Here is a tiny trained network, its code and every weight. The questions are about switching its units off for an input and a class, where a switched-off unit gives its printed mean instead of its output.

import numpy as np


def w(rows, s, z=0):
    codes = np.array(rows[::2]) - 128.0
    scale = np.full(codes.shape[1], s)
    scale[-1] = z or s
    return codes * scale


def f(y):
    return y / 2 * (1 + np.tanh(0.7978845608 * (y + 0.044715 * y**3)))


def log_softmax(a):
    a = a - a.max(-1, keepdims=True)
    return a - np.log(np.exp(a).sum(-1, keepdims=True))


def net(x, mask):
    res = np.array(x, float).reshape(1, 6) / 4 @ E
    y = f(res @ A[0][:, :-1].T + A[0][:, -1])
    res = res + np.where(mask, y, B[0][:, -1]) @ B[0][:, :-1]
    return log_softmax(res[-1] @ U[:, :-1].T + U[:, -1])


A, B = {}, {}
E = w([
[220,154,174],'x0',
[122,112,118],'x1',
[94,172,124],'x2',
[136,76,169],'x3',
[137,126,107],'x4',
[147,254,67],'x5',
],0.0087)
A[0] = w([
[160,2,144,254],'neuron 0',
[10,113,57,254],'neuron 1',
[116,224,101,254],'neuron 2',
[17,100,106,183],'neuron 3',
[58,175,126,3],'neuron 4',
[160,112,85,139],'neuron 5',
[130,102,36,148],'neuron 6',
[51,128,128,195],'neuron 7',
],0.0095,0.0047)
B[0] = w([
[149,86,73,255],'neuron 0',
[28,15,109,251],'neuron 1',
[141,95,2,232],'neuron 2',
[51,140,169,209],'neuron 3',
[102,198,166,133],'neuron 4',
[94,85,82,133],'neuron 5',
[82,90,129,154],'neuron 6',
[53,88,87,181],'neuron 7',
],0.0089,0.0084)
U = w([
[6,89,143,225],'0',
[136,117,200,40],'1',
[86,164,244,2],'2',
[169,57,121,254],'3',
[140,137,174,2],'4',
[155,174,130,246],'5',
],0.012,0.0047)

Each question gives the input, the list of numbers given to net, and the class t.
The units are the neurons (one row each of A and B). Each row of codes is followed by its name. A weight is (code - 128) times the scale printed after its matrix; where a second scale follows, it is the last column's (A, B and U).
mask holds one flag per neuron, in row order. A switched-off neuron (its flag False) gives its mean, the last column of its row in B, instead of its output. The means were averaged over made-up inputs and are rounded, as every weight is.
A unit's drop is (log p(t) with every unit on - log p(t) with that unit switched off) / (log p(t) with every unit on - log p(t) with every unit switched off).
The circuit of an input: a set's keep is (log p(t) with only the set's units on - log p(t) with every unit switched off) / (log p(t) with every unit on - log p(t) with every unit switched off). Starting from all 8 units, units are removed one at a time, each time the one whose removal leaves the highest keep (on an exact tie, the one counted first), for as long as the keep stays at least 0.8.
units of the circuit, in order: the units of the circuit, biggest drop first
unit that matters most: the unit with the biggest drop
k most important neurons: the k neurons with the biggest drops, biggest first
drop when u is switched off: that unit's drop, to one decimal
input [3,-6,6,0,-2,-6], class 3: units of the circuit, in order => neuron 1; neuron 3
input [0,-5,-4,-5,3,-8], class 3: units of the circuit, in order => neuron 0; neuron 1
input [2,3,-8,0,1,8], class 5: 2 most important neurons => neuron 1; neuron 0
input [-2,-7,-6,0,3,-5], class 3: units of the circuit, in order => neuron 0; neuron 1
input [1,1,4,5,5,-3], class 3: unit that matters most => neuron 1
input [0,0,4,4,4,-6], class 3: 2 most important neurons => neuron 0; neuron 1
input [2,-1,-4,-4,-2,5], class 5: 3 most important neurons => neuron 1; neuron 0; neuron 7
input [3,-8,7,7,-8,-7], class 3: 3 most important neurons => neuron 0; neuron 1; neuron 3
input [2,-2,6,-7,-6,2], class 5: 2 most important neurons => neuron 1; neuron 3
input [4,-3,3,-1,-8,-6], class 3: drop when neuron 4 is switched off => 0.1
input [2,-2,0,0,0,7], class 5: drop when neuron 1 is switched off => 0.6
input [2,3,-2,0,3,7], class 5: drop when neuron 0 is switched off => 0.3
